Look-ups in named tables: a row name and a column name give one cell, copied from the table.

lepop =
         nini   fid  sibe   gik  befezep  lapiv
nemek    -951   914   214  -778     -535    588
lafe      573   400  -755   826      626   -643
tig        23   316   303  -604      200   -484
doda     -324  -481  -299   371     -251    325
fekilag   814  -962  -236   698      561   -772
veg       128   398   125   -91      299   -554
ses       108   413   288  -531      249   -528
memelog  -257  -506  -408   431     -409    564

What is the fid of lafe in lepop? 400
What is the befezep of veg in lepop? 299
What is the lapiv of nemek in lepop? 588
What is the fid of memelog in lepop? -506
What is the lapiv of lafe in lepop? -643
What is the sibe of doda in lepop? -299
What is the sibe of ses in lepop? 288
What is the lapiv of veg in lepop? -554
What is the fid of doda in lepop? -481
What is the fid of nemek in lepop? 914
What is the nini of lafe in lepop? 573

nivo.tsv
	kuvudok	zamamus	lovemak	terumov	vinamev	ripi	los	konebe
kob	112	59	86	123	93	101	54	192
vite	112	78	173	91	151	137	158	12
vir	133	98	99	97	128	145	48	42
nolago	89	110	148	119	124	93	200	121

kob, terumov => 123
kob, los => 54
vir, los => 48
vite, zamamus => 78
vir, konebe => 42
nolago, kuvudok => 89
nolago, vinamev => 124
vir, lovemak => 99
nolago, lovemak => 148
kob, lovemak => 86
nolago, los => 200
vir, vinamev => 128
vir, ripi => 145
vite, terumov => 91
kob, konebe => 192
vite, konebe => 12
nolago, ripi => 93
Row with the largest lovemak: vite

mubarop.tsv
	feludu	ravusap	bab	geg	pir	rem	keb	sefer	riguna
gafepa	499	733	741	833	685	672	364	377	24
dira	402	169	155	111	499	236	497	459	787
vip	437	605	418	429	318	468	446	432	557
pelido	583	183	512	441	515	432	524	542	426

What is the rem of gafepa in mubarop? 672
What is the pir of pelido in mubarop? 515
What is the pir of gafepa in mubarop? 685
What is the riguna of dira in mubarop? 787
What is the feludu of dira in mubarop? 402
What is the riguna of gafepa in mubarop? 24
What is the sefer of vip in mubarop? 432
What is the riguna of vip in mubarop? 557
What is the feludu of vip in mubarop? 437
What is the bab of dira in mubarop? 155

rada =
|  | vum | toso | pebe | tud | moku | bav | besufu | nutot |
|---|---|---|---|---|---|---|---|---|
| tareg | 0.3 | 0.4 | 0.4 | 0.6 | 0.6 | 0.2 | 0.5 | 0.6 |
| dez | 0.6 | 0.5 | 0.5 | 0.4 | 0.5 | 0.6 | 0.4 | 0.6 |
| nul | 0.5 | 0.6 | 0.4 | 0.4 | 0.6 | 0.4 | 0.5 | 0.6 |
| lidepid | 0.3 | 0.4 | 0.5 | 0.6 | 0.5 | 0.2 | 0.5 | 0.6 |
| sifivor | 0.3 | 0.4 | 0.5 | 0.6 | 0.5 | 0.2 | 0.5 | 0.6 |
| balar | 0.5 | 0.4 | 0.6 | 0.4 | 0.5 | 0.6 | 0.4 | 0.4 |
| lan | 0.6 | 0.5 | 0.5 | 0.5 | 0.4 | 0.9 | 0.5 | 0.3 |
| kuvut | 0.6 | 0.5 | 0.5 | 0.4 | 0.4 | 0.8 | 0.4 | 0.5 |
| kiru | 0.4 | 0.7 | 0.3 | 0.5 | 0.4 | 0.2 | 0.6 | 0.5 |
| velefet | 0.6 | 0.5 | 0.5 | 0.5 | 0.4 | 0.9 | 0.5 | 0.4 |
| gofosa | 0.4 | 0.5 | 0.4 | 0.5 | 0.4 | 0.2 | 0.6 | 0.5 |

lan, tud -> 0.5
sifivor, tud -> 0.6
nul, pebe -> 0.4
sifivor, nutot -> 0.6
kiru, moku -> 0.4
tareg, vum -> 0.3
kiru, tud -> 0.5
kuvut, toso -> 0.5
sifivor, moku -> 0.5
kiru, nutot -> 0.5

kolib =
	fimod	vop
kidag	238	442
ger	513	698
sib	646	666
fes	329	190
gonivad	451	640
noz	586	40
vika	71	505
tiden	629	479
dup	872	480
regil	576	474
sodova	524	198
dipodu	806	507
kup	358	881
lus	347	702

kidag, vop => 442
fes, fimod => 329
dup, fimod => 872
dipodu, vop => 507
vika, vop => 505
tiden, vop => 479
sodova, vop => 198
tiden, fimod => 629
ger, fimod => 513
lus, vop => 702
sib, vop => 666
fes, vop => 190
noz, fimod => 586
gonivad, vop => 640
vika, fimod => 71
kup, vop => 881
noz, vop => 40
regil, fimod => 576
dipodu, fimod => 806
sodova, fimod => 524

fabuge.tsv
	fuluv	buz	nerof
pusor	9.043	-1.705	-3.629
nudip	-4.985	-0.034	-2.089
mup	-0.209	-4.799	5.807
gisat	-7.870	0.647	0.291
tav	1.511	4.903	2.552
loruti	-5.127	5.230	-0.586
mizu	6.014	6.808	-1.542
liliget	-5.182	-2.166	-0.620
laf	6.541	6.667	-1.947

gisat, nerof => 0.291
liliget, nerof => -0.620
laf, buz => 6.667
nudip, buz => -0.034
pusor, fuluv => 9.043
nudip, fuluv => -4.985
pusor, buz => -1.705
mup, buz => -4.799
mizu, fuluv => 6.014
pusor, nerof => -3.629
gisat, fuluv => -7.870
loruti, fuluv => -5.127
Which row has the largest fuluv? pusor

Table fef
	gevod	sagosu
ramibis	451	223
kizavav	445	16
zenilad	514	362
tumez	131	511
dov	799	116
silol	570	694
fon	591	311
falavik	595	50
fuzanud	652	662
zarukup	584	378
fisabop	676	791
fabubip	700	773
gusu	257	620
volefod	307	901

sagosu of zarukup = 378
gevod of dov = 799
sagosu of fisabop = 791
sagosu of fabubip = 773
gevod of zarukup = 584
sagosu of zenilad = 362
sagosu of volefod = 901
sagosu of fuzanud = 662
gevod of falavik = 595

lave
columns: fezo, vagu, badid, mis, nenuv, suposef, gegez, der
navil: [83, 176, 187, 205, 138, 60, 149, 147]
loba: [201, 161, 170, 123, 120, 191, 188, 180]
doko: [169, 171, 156, 114, 136, 160, 145, 149]
resod: [190, 155, 160, 143, 133, 184, 170, 161]

What is the gegez of loba in lave?
188
What is the mis of loba in lave?
123
What is the badid of doko in lave?
156
What is the nenuv of loba in lave?
120
What is the vagu of resod in lave?
155
What is the nenuv of doko in lave?
136
What is the fezo of navil in lave?
83
What is the der of loba in lave?
180
What is the badid of loba in lave?
170
What is the gegez of resod in lave?
170
What is the gegez of navil in lave?
149
What is the vagu of loba in lave?
161
What is the vagu of navil in lave?
176
What is the der of navil in lave?
147
What is the nenuv of navil in lave?
138
What is the suposef of resod in lave?
184
What is the mis of doko in lave?
114
What is the badid of navil in lave?
187
What is the suposef of navil in lave?
60
What is the fezo of loba in lave?
201
Row with the largest fezo: loba

